Below is a small trained network, with its code and all its weights. Each question gives an input and a class and asks what happens when units are switched off, that is, made to give their printed mean instead of their output.

import numpy as np


def w(rows, s, z=0):
    codes = np.array(rows[::2]) - 128.0
    scale = np.full(codes.shape[1], s)
    scale[-1] = z or s
    return codes * scale


def f(y):
    return np.maximum(y, 0)


def log_softmax(a):
    a = a - a.max(-1, keepdims=True)
    return a - np.log(np.exp(a).sum(-1, keepdims=True))


def net(x, mask):
    res = np.array(x, float).reshape(1, 5) / 4 @ E
    y = f(res @ A[0][:, :-1].T + A[0][:, -1])
    res = res + np.where(mask, y, B[0][:, -1]) @ B[0][:, :-1]
    return log_softmax(res[-1] @ U[:, :-1].T + U[:, -1])


A, B = {}, {}
E = w([
[241,10,102],'x0',
[29,3,221],'x1',
[132,125,129],'x2',
[55,77,11],'x3',
[142,113,123],'x4',
],0.0065)
A[0] = w([
[60,80,142,57],'N1',
[168,147,72,167],'N2',
[70,121,169,116],'N3',
[111,82,163,70],'N4',
[54,100,167,92],'N5',
[193,106,197,162],'N6',
[168,82,110,251],'N7',
[178,148,200,73],'N8',
[75,90,136,114],'N9',
[92,67,4,45],'N10',
[219,41,93,169],'N11',
[128,163,181,137],'N12',
[135,240,33,136],'N13',
[112,104,152,69],'N14',
[102,65,223,24],'N15',
[183,165,97,4],'N16',
[66,133,91,155],'N17',
],0.013,0.0034)
B[0] = w([
[170,109,123,191],'N1',
[156,81,168,194],'N2',
[158,143,165,179],'N3',
[192,126,99,177],'N4',
[210,128,180,194],'N5',
[107,201,72,214],'N6',
[22,137,153,213],'N7',
[140,203,1,187],'N8',
[195,148,173,184],'N9',
[134,179,19,219],'N10',
[58,160,212,255],'N11',
[48,196,62,171],'N12',
[178,57,202,245],'N13',
[209,116,152,153],'N14',
[205,146,124,214],'N15',
[197,64,144,172],'N16',
[18,160,87,182],'N17',
],0.0079,0.0091)
U = w([
[168,63,137,2],'0',
[97,148,6,45],'1',
[49,120,164,225],'2',
[78,105,129,235],'3',
],0.015,0.0035)

Each question gives the input, the list of numbers given to net, and the class t.
The units are the neurons (one row each of A and B). Each row of codes is followed by its name. A weight is (code - 128) times the scale printed after its matrix; where a second scale follows, it is the last column's (A, B and U).
mask holds one flag per neuron, in row order. A switched-off neuron (its flag False) gives its mean, the last column of its row in B, instead of its output. The means were averaged over made-up inputs and are rounded, as every weight is.
A unit's drop is (log p(t) with every unit on - log p(t) with that unit switched off) / (log p(t) with every unit on - log p(t) with every unit switched off).
The circuit of an input: a set's keep is (log p(t) with only the set's units on - log p(t) with every unit switched off) / (log p(t) with every unit on - log p(t) with every unit switched off). Starting from the 12 units with the biggest drops (on a tie, the unit counted first), units are removed one at a time, each time the one whose removal leaves the highest keep (on an exact tie, the one counted first), for as long as the keep stays at least 0.8.
units of the circuit, in order: the units of the circuit, biggest drop first
unit that matters most: the unit with the biggest drop
k most important neurons: the k neurons with the biggest drops, biggest first
drop when u is switched off: that unit's drop, to one decimal
input [8,4,-1,1,-5], class 2: units of the circuit, in order	(N11)
input [6,1,-6,-7,7], class 1: units of the circuit, in order	(N8; N6)
input [8,7,-4,1,1], class 2: 3 most important neurons	(N11; N7; N13)
input [0,-8,-4,8,7], class 0: 2 most important neurons	(N13; N2)
input [6,-3,-1,-2,4], class 2: units of the circuit, in order	(N11; N7)
input [-8,4,0,8,6], class 1: 3 most important neurons	(N10; N11; N17)
input [-3,-2,7,-5,4], class 1: units of the circuit, in order	(N11; N8)
input [6,-1,-3,-7,4], class 1: 3 most important neurons	(N8; N6; N13)
input [-5,-5,8,-2,-4], class 0: 3 most important neurons	(N13; N11; N7)
input [7,2,4,3,-3], class 2: 3 most important neurons	(N11; N7; N8)
input [2,1,-6,-3,-3], class 1: units of the circuit, in order	(N13; N11)
input [-5,-2,8,-7,-3], class 1: 3 most important neurons	(N8; N11; N12)
input [6,-7,-4,-4,8], class 3: 3 most important neurons	(N11; N7; N6)
input [-2,7,-1,5,-7], class 0: unit that matters most	N5
input [6,5,0,-6,0], class 1: units of the circuit, in order	(N6; N8)
input [4,-6,5,1,4], class 0: 4 most important neurons	(N16; N13; N2; N17)
input [2,3,-6,6,1], class 1: 2 most important neurons	(N10; N13)
input [-5,-8,-7,-2,2], class 0: drop when N13 is switched off	0.3
input [0,-7,1,5,-5], class 0: drop when N13 is switched off	0.7
input [8,4,8,3,-5], class 2: drop when N8 is switched off	0.1
input [7,-4,-2,-8,8], class 1: units of the circuit, in order	(N8)
input [6,-1,3,2,1], class 2: units of the circuit, in order	(N11; N7)
